Here is a tiny trained network, its code and every weight. The questions are about switching its units off for an input and a class, where a switched-off unit gives its printed mean instead of its output.

import numpy as np


def w(rows, s, z=0):
    codes = np.array(rows[::2]) - 128.0
    scale = np.full(codes.shape[1], s)
    scale[-1] = z or s
    return codes * scale


def norm(h):
    return h / np.sqrt((h * h).mean(-1, keepdims=True) + 1e-5)


def f(y):
    return y / 2 * (1 + np.tanh(0.7978845608 * (y + 0.044715 * y**3)))


def log_softmax(a):
    a = a - a.max(-1, keepdims=True)
    return a - np.log(np.exp(a).sum(-1, keepdims=True))


def net(x, mask):
    res = np.array(x, float).reshape(1, 2) / 4 @ E
    u = 0
    for l in range(2):
        y = f(norm(res) @ A[l][:, :-1].T + A[l][:, -1])
        res = res + np.where(mask[u : u + 15], y, B[l][:, -1]) @ B[l][:, :-1]
        u += 15
    return log_softmax(norm(res)[-1] @ U[:, :-1].T + U[:, -1])


A, B = {}, {}
E = w([
[103,29,124,73,203,221,101],'x0',
[73,221,254,34,48,160,143],'x1',
],0.0017)
A[0] = w([
[106,141,193,88,108,178,77,110],'0.n1',
[184,137,49,241,113,61,100,34],'0.n2',
[193,215,160,177,40,31,184,126],'0.n3',
[125,178,171,97,82,134,127,119],'0.n4',
[194,149,156,118,140,129,119,99],'0.n5',
[100,102,123,120,98,114,169,105],'0.n6',
[182,92,48,198,114,58,159,84],'0.n7',
[145,174,130,130,69,60,120,91],'0.n8',
[231,105,28,229,132,49,144,45],'0.n9',
[183,137,161,143,115,139,97,130],'0.n10',
[122,51,84,122,206,187,129,27],'0.n11',
[133,164,162,117,129,155,78,2],'0.n12',
[194,99,45,255,156,53,84,116],'0.n13',
[110,166,131,139,96,50,176,59],'0.n14',
[113,19,88,118,215,178,124,44],'0.n15',
],0.005,0.002)
B[0] = w([
[123,109,74,181,151,115,166,165],'0.n1',
[178,153,142,22,222,137,221,209],'0.n2',
[155,85,127,183,70,88,71,237],'0.n3',
[103,151,118,200,130,137,144,166],'0.n4',
[108,112,103,121,128,126,118,124],'0.n5',
[127,114,98,125,122,134,118,124],'0.n6',
[94,177,138,95,182,106,173,204],'0.n7',
[128,96,151,139,132,154,100,163],'0.n8',
[160,255,115,54,251,44,228,241],'0.n9',
[104,109,106,119,133,131,110,129],'0.n10',
[189,98,185,133,83,163,114,193],'0.n11',
[152,123,75,148,126,130,150,119],'0.n12',
[52,217,65,114,216,52,233,255],'0.n13',
[151,91,133,100,103,158,94,154],'0.n14',
[193,83,196,133,93,137,101,217],'0.n15',
],0.0051,0.0057)
A[1] = w([
[142,136,93,57,205,64,175,45],'1.n1',
[121,160,114,73,203,116,161,119],'1.n2',
[168,194,89,42,179,42,132,64],'1.n3',
[134,153,95,193,26,25,2,1],'1.n4',
[177,124,150,122,108,80,91,101],'1.n5',
[141,146,68,127,148,125,156,110],'1.n6',
[73,207,62,95,155,89,146,107],'1.n7',
[115,126,116,61,164,132,124,111],'1.n8',
[201,70,176,60,79,139,62,42],'1.n9',
[187,211,112,44,219,27,163,50],'1.n10',
[106,152,94,102,113,123,140,161],'1.n11',
[146,159,131,133,66,46,34,56],'1.n12',
[146,84,113,136,149,160,159,119],'1.n13',
[179,145,170,107,165,138,151,64],'1.n14',
[110,122,162,155,117,131,153,136],'1.n15',
],0.0083,0.0048)
B[1] = w([
[180,164,190,99,108,79,189,205],'1.n1',
[184,143,171,149,87,86,138,198],'1.n2',
[157,137,213,74,154,115,146,211],'1.n3',
[87,254,96,174,33,33,111,182],'1.n4',
[95,104,85,113,165,151,100,142],'1.n5',
[104,125,174,118,131,162,152,145],'1.n6',
[91,99,97,190,163,177,213,186],'1.n7',
[167,161,126,168,92,96,121,141],'1.n8',
[198,122,207,155,34,202,103,164],'1.n9',
[198,172,212,34,162,28,189,255],'1.n10',
[189,99,136,140,159,120,156,140],'1.n11',
[69,150,58,157,138,113,139,150],'1.n12',
[125,142,123,99,123,90,105,135],'1.n13',
[78,141,92,158,140,106,161,149],'1.n14',
[139,110,109,109,146,110,119,140],'1.n15',
],0.0079,0.011)
U = w([
[24,244,19,243,5,15,18,203],'0',
[235,190,244,24,237,2,237,217],'1',
[29,30,26,26,230,79,18,184],'2',
[15,16,30,249,235,237,224,187],'3',
[245,19,236,143,44,250,14,199],'4',
[161,220,74,144,238,196,30,1],'5',
],0.009,0.0077)

Each question gives the input, the list of numbers given to net, and the class t.
The units are the neurons (one row each of A and B). Each row of codes is followed by its name. A weight is (code - 128) times the scale printed after its matrix; where a second scale follows, it is the last column's (A, B and U).
mask holds one flag per neuron, layer by layer. A switched-off neuron (its flag False) gives its mean, the last column of its row in B, instead of its output. The means were averaged over made-up inputs and are rounded, as every weight is.
A unit's drop is (log p(t) with every unit on - log p(t) with that unit switched off) / (log p(t) with every unit on - log p(t) with every unit switched off).
most important unit: the unit with the biggest drop
k most important neurons: the k neurons with the biggest drops, biggest first
top k neurons in layer l: the k neurons of layer l with the biggest drops, biggest first
drop of u: that unit's drop, to one decimal
input [0,8], class 0: top 3 neurons in layer 0 -> (0.n9 0.n2 0.n13)
input [5,5], class 3: top 3 neurons in layer 0 -> (0.n9 0.n2 0.n3)
input [1,3], class 3: most important unit -> 0.n9
input [6,8], class 3: 2 most important neurons -> (0.n9 1.n10)
input [4,4], class 3: top 4 neurons in layer 1 -> (1.n10 1.n1 1.n4 1.n3)
input [4,6], class 3: 4 most important neurons -> (0.n9 0.n2 1.n10 0.n13)
input [-1,8], class 0: 3 most important neurons -> (0.n2 0.n9 0.n13)
input [2,3], class 3: top 3 neurons in layer 0 -> (0.n9 0.n2 0.n3)
input [4,5], class 3: 3 most important neurons -> (0.n9 0.n2 1.n10)
input [0,2], class 0: top 4 neurons in layer 0 -> (0.n9 0.n2 0.n13 0.n7)
input [4,2], class 4: 3 most important neurons -> (0.n9 0.n13 1.n10)
input [6,3], class 4: 2 most important neurons -> (0.n9 0.n13)
input [1,7], class 3: top 2 neurons in layer 0 -> (0.n15 0.n3)
input [7,3], class 4: most important unit -> 0.n13
input [7,8], class 3: top 2 neurons in layer 1 -> (1.n10 1.n1)
input [1,8], class 3: top 4 neurons in layer 0 -> (0.n15 0.n3 0.n9 0.n11)
input [1,1], class 3: top 2 neurons in layer 1 -> (1.n10 1.n4)
input [5,6], class 3: top 3 neurons in layer 0 -> (0.n9 0.n2 0.n15)
input [8,7], class 2: drop of 0.n1 -> 0.8
